Each row has a class, written after it.
[-102  223 -246 -261  507 -139  193 -100 -111   79 -138 -285  -35  142
  695  542  524  283  -19  361 -256 -191    8 -197  133  -41  -61 -459
 -246  134 -505   39  118]
(32)
[ -32  270 -257  -62  404  -23  191  -27  -55  143 -141 -172  -55    4
  683  412  360  411  -65  372 -298 -392   93  -80   73  118  -18 -496
 -417    2 -511    1  347]
(15)
[ 156  151    0 -315 -482  528 -187  223   24 -109 -274  234  -25  523
 -137  169  303 -253  330  423  -23   69  384   44 -486  -17   11   99
 -114   98 -482  339  -99]
(44)
[ 413   84 -156  -11 -230  407 -325   10  -99  110   87 -281  233 -234
   95  205 -693  769  -31  381 -143 -171   54   89 -403  304 -357  239
   14 -400  310   98  117]
(44)
[ 315  186    7   12 -581  531 -329   84   66  -21    9   -1   53  -50
 -151 -102 -533  654   94  135  -68 -162  255  194 -514  182 -186  178
 -185 -378  317  273  211]
(51)
[ 301  117 -117   11 -578  360 -324    6   -2   64   54 -205  183 -291
   -2  -40 -646  720  -21  279  -36 -218  117  172 -258  355 -281  201
  -55 -292  144  124  262]
(106)
[ 211   94 -101 -397 -224  545 -134  175  -13  -83 -320  103  -51  660
   57  365  369 -308  294  417 -157  152  212 -192 -351 -125  -42   -7
  -16  125 -475  252 -248]
(92)
[ -89  203 -257 -216  531 -128  169  -53 -158  119 -133 -374   13  130
  684  538  460  261  -50  342 -310 -154  -12 -244  129  -85  -63 -392
 -144  191 -499  -37  135]
(92)
[ -75  269 -216  -54  524 -177  278   39 -201  210 -106 -223   68  -66
  701  480  367  319  -61  277 -279 -445   28 -135   45   99  -35 -463
 -364  -79 -577   11  185]
(109)
[ 222  141 -146 -137 -398  233 -256  -43   20   32   28 -238  190 -162
  -12    4 -527  737  -66  232  -64 -128   55   -6 -349  203 -267  202
    8 -230  279  127  160]
(106)
[ 396  148 -146   89 -262  426 -457 -242  191 -161  202 -128  213 -249
 -151   36 -706  824  -73  534   14  183   86  152 -405  334 -367  282
   69 -242  335   24  367]
(51)
[ 258  232  -44 -516 -278  562 -229  147   14 -225 -212  218 -147  437
  171  482  420 -151  326  721   -4   67  311 -102 -450   10  -57   17
 -193   73 -563  413 -228]
(109)
[ 341  169    8  -23 -467  580 -323  205  -87  108  -21 -115  147  -55
  -17   71 -583  662   49  207 -222 -237  195   89 -502  148 -208  196
  -97 -395  279  226   97]
(32)
[ -75  290 -254  -43  410  -65  255   80 -177  272 -177 -231   39   73
  671  443  392  369  -70  318 -346 -500  122  -98   24  119   -6 -444
 -408  -48 -581   14  301]
(106)
[-123  185 -169 -209  375  -17  159  -36 -193   95 -197 -261   29  137
  651  482  432  163   50  316 -323 -215   52 -198  190  -61  -17 -464
 -116  135 -611  -26   88]
(32)
[-231  248 -218 -101  637  -84  258   11 -218  247 -270 -380   32  294
  600  418  503  110  -84  315 -481 -131  -21 -233   92 -172  130 -500
 -126  183 -468 -133  212]
(109)
[ 361  182  -64  -10 -563  501 -324   77  -32  116   -4 -194  110 -151
    2   11 -666  754   -1  325 -125 -266  143  139 -458  301 -252  166
 -141 -391  233  166  293]
(15)
[ 351  155 -101  143 -393  334 -366 -159  107  -86  187 -132  331 -368
 -125   38 -715  775  -27  411   65    8  154  202 -330  393 -352  320
   49 -280  125   51  371]
(32)
[  80    1 -145 -214  -20  319  -11  299 -244   92 -278   31  289  445
   23  299  213 -535  299  273 -174  100  204 -193 -178  -70   15   97
  237  116 -631  130 -342]
(44)
[-169  272 -194 -191  492  -85  152  -87 -132  107 -180 -302  -23  101
  683  489  484  302  -42  440 -361 -227   72 -203  137  -24  -12 -488
 -199  190 -506  -39  182]
(109)
[-254  219 -190 -122  567 -120  299   85 -339  321 -298 -454  123  309
  619  419  417   48  -24  243 -478 -171  -36 -360  124 -243  129 -464
   28  175 -589 -132  144]
(51)
[ 217  197   32 -340 -312  530 -143  275 -160 -108 -323  197   36  411
   62  370  198 -361  308  627 -120  -41  336  -38 -313    7    7   39
  -18   42 -700  293 -260]
(109)
[-144   70 -286  -35  516 -157  380   90 -406  441 -361 -512  222  383
  607  284  253 -124   40 -217 -480 -223 -141 -247  282 -225   71 -489
   68  -13 -570 -177   87]
(15)
[-196   95 -327 -104  582 -216  379   48 -344  437 -345 -512  103  381
  601  330  466   -8  -34  -38 -496 -261 -112 -189  222 -204   77 -531
  -89   84 -480 -138   67]
(173)
[-148  202 -217 -173  551  -39  206  -73 -170  119 -232 -352    6  228
  665  463  470  106   44  371 -354   -4  -25 -300  140 -174  107 -502
   17  247 -578 -117  188]
(173)
[ -41  269 -255 -129  333  -48  173  -50   -9   74 -136 -130  -89  -18
  756  449  425  405  -20  375 -229 -389   76 -183   58  133  -51 -516
 -374  -11 -562   56  326]
(106)
[ -88   27  -34 -201  -76  379  -55  422 -312  179 -363   36  246  415
   86  270  296 -501  296  347 -324  -34  313 -304 -169 -144   98   33
  266  265 -693  110 -349]
(15)
[ -26   83  -29 -157 -220  343    2  433 -280  144 -328   46  304  420
  -82  177  242 -539  242  299 -226  -36  355  -57 -208  -54  115  142
  114  225 -685  118 -257]
(44)
[ 290  156 -142    8 -362  373 -256    3   14  161  -83 -238  174  -63
  -46  -16 -613  641  -13  210 -118 -137   96   94 -264  184 -226  136
   46 -304  235  124  141]
(92)
[-183  283 -238 -100  391 -144  240  -28 -159  187 -119 -222   44  -21
  629  387  454  365  -37  283 -306 -428   85 -123   87  129  -58 -494
 -360  -26 -584  -11  286]
(109)
[-127  303 -244 -127  415  -26  117 -121    4   43 -159 -104 -119    0
  693  416  456  477  -49  437 -323 -380  130 -112   53  140  -42 -586
 -389   28 -486   16  375]
(106)
[-170  229 -278 -212  715 -229  298  -79 -177  175 -210 -394   -7  232
  703  529  559  132  -52  300 -301  -66 -136 -273   30 -193  101 -489
 -185  158 -496  -34  170]
(32)
[  96  217  -14 -362 -225  533 -113  345 -230   47 -430   91   67  525
  173  394  300 -376  251  594 -335 -145  335 -183 -237  -74   58  -58
   15  110 -710  243 -248]
(32)
[ 205   93 -166  -62 -449  235 -231  -48   31  121   13 -314  291 -102
  -35  -55 -589  560   26  104  -45  -42   25  -74 -140  146 -245  193
  211 -220  165   75  143]
(44)
[-132  243 -276 -165  801 -172  199 -195  -93   84 -282 -366  -84  341
  618  442  473   75  -28  368 -294  130 -175 -241  -21 -269  118 -552
  -59  153 -385  -38  206]
(92)
[ 229  202  -83   32 -450  261 -303  -60  141   31   17 -133  183 -201
 -145  -97 -568  742  -76  236    0 -134  177  212 -339  256 -192  221
 -123 -215  210  154  280]
(15)
[ -93  169 -268 -142  515 -105  211  -69 -130  164 -195 -373    4  230
  626  420  384  137  -34  245 -341  -87  -86 -210  230 -136    7 -479
 -110  130 -446  -63  123]
(109)
[ 326  178   46  -58 -763  544 -174  286 -106  104  -82  -70  194   28
 -114  -55 -563  485  103   43 -179 -333  235   58 -413  161 -169  217
  -98 -425   71  211   99]
(173)
[ 256  196  -89 -104 -530  351 -285  -44   47   66   14 -244  183 -171
   24   36 -569  726   43  252  -15 -131  135   -2 -231  229 -241  180
   47 -271  133  158  155]
(173)
[  34   69 -115 -240  -95  343 -135  206 -103    7 -304  120  125  443
  -81  203  286 -406  254  476 -166  128  279 -117 -303  -70   93   67
  110  255 -521  216 -244]
(44)
[ 397  162  -58  -80 -435  631 -348  124  -20   37    4  -86   27  -70
   53   76 -542  763   62  237 -182 -198  198   99 -509  182 -240  165
 -157 -396  381  238  114]
(51)
[ 173  219    1 -420 -513  622 -328  152  146 -192 -260  300 -177  550
 -170  179  343 -148  303  587  -26  108  405   64 -464  -55   32   26
 -204  138 -409  406 -138]
(173)
[ 334  132  -56 -397 -135  558 -101  223 -199 -164 -299  142   99  415
  268  501  188 -451  361  578  -63   73  236 -106 -216   41  -54   39
   76  -17 -769  231 -333]
(15)
[ 379  184  -79   -4 -518  473 -454  -29  119  -41  101  -65   95 -218
  -71   34 -672  793   -7  439  -21 -188  167  179 -447  333 -322  197
 -143 -411  293  234  241]
(106)
[-267  208 -186 -101  590 -100  296   47 -366  269 -281 -450  166  171
  686  450  416   66   -2  286 -479 -142  -15 -307  164 -156  115 -447
   63  212 -615 -187  191]
(32)
[ 339  111  -71 -524 -249  598 -190  146  -61 -277 -262  186 -109  440
  277  511  332 -318  390  643  -63  106  244 -150 -314    6  -62   -8
  -18   75 -598  338 -292]
(44)
[-153  212 -220 -251  437 -103  114 -137  -97   69 -127 -331  -80  144
  663  486  482  327   14  353 -283 -140   11 -208  151  -68  -93 -478
 -172  126 -415   25  153]
(109)
[-123  304 -158  -31  377   23  249  140 -212  246 -289 -161   25  158
  590  363  356  252  -59  297 -465 -502  162  -79   63   34  103 -514
 -339  -11 -604  -10  248]
(106)
[-216  173 -250 -115  737 -122  301    9 -295  264 -223 -445  105  295
  610  468  520   24  -59  249 -456  -50 -103 -304  133 -194   86 -444
   13  211 -537 -219  162]
(92)
[-220  160 -340 -193  616 -233  345  -54 -259  343 -313 -440  -14  335
  680  341  533  115   42  -15 -341 -165 -122 -266   88 -198   62 -562
 -115   44 -427  -15  133]
(51)
[ 322  139  -34 -418 -237  615 -203  210 -184 -200 -267  210   -5  362
  203  467  187 -317  372  659  -65   41  301  -45 -326   55  -44   44
  -19   17 -713  301 -265]
(15)
[ 320  134 -118 -457 -147  545 -115  217 -158  -97 -310  130   -4  541
  212  506  334 -370  347  598 -107   40  213 -189 -332  -41  -74   21
    4   10 -695  313 -347]
(92)
[-183  162 -198   11  643  -15  220   57 -339  231 -214 -436  178  181
  566  391  321   -6  -44  248 -499  -23  -56 -120  184 -142  114 -446
   20  183 -549 -249  203]
(109)
[ 398  177  -51 -626 -175  537 -319  -16   86 -454 -205  278 -291  434
  271  596  406 -206  387  751  125  231  197  -41 -484  -18 -110  -37
 -205   13 -480  539 -307]
(32)
[-211  174 -307  -89  594 -230  423   74 -329  436 -347 -490  152  371
  634  347  471  -49    7  -85 -395 -280  -89 -225  207 -202   76 -525
  -87    5 -570  -91   66]
(92)
[ 340  171 -121   10 -359  473 -334   64  -50  153   38 -259  126 -208
   79  106 -606  804  -76  408 -209 -247   99  129 -409  277 -249  134
 -153 -324  304  126  250]
(32)
[ 222  141 -129  -23 -430  255 -275  -25   10  124   25 -252  276 -153
  -64  -16 -595  695  -49  244  -41 -141   82   12 -287  224 -249  225
   66 -249  149  105  169]
(106)
[ 388  110 -105  192 -351  523 -363  -54  -45  -21   52 -175  352 -250
 -139   12 -863  706  -77  427 -214  -16  151  219 -319  346 -313  289
  130 -301  248  -65  354]
(32)
[  73   60 -105 -291  -57  330  -64  277 -142   47 -306   66  144  504
   56  327  332 -511  318  362 -127  111  206 -308 -261 -170   23   51
  192  176 -601  232 -388]
(92)
[ 296  170  -96 -491 -123  431 -121  124  -46 -216 -263  185  -84  476
  136  456  355 -297  288  698   36  128  211  -39 -394  -26  -32   14
 -110   33 -563  364 -318]
(173)
[ 330  144 -166  129 -243  327 -296 -136   13   32  116 -254  369 -241
 -127   27 -745  695  -56  407  -36   55   57  144 -328  335 -333  300
  129 -332  230  -10  273]
(109)
[ 418  180 -106  -82 -522  484 -423  -45  100  -36   31 -120  -51 -177
    2   11 -628  826  -54  444  -80 -193   86  236 -538  310 -280  103
 -268 -396  427  243  305]
(44)
[ 293  170 -121   32 -395  387 -403  -23   84   67  130 -121   65 -335
  -36   10 -569  899  -34  356   -9 -228  164  294 -475  348 -297  145
 -266 -380  403  241  264]
(32)
[-240  122 -282 -207  443 -159  283  -14 -240  288 -312 -422  -22  409
  612  279  509   62   60  -76 -416 -196  -89 -279  131 -219   56 -578
  -94   73 -383  -20  125]
(106)
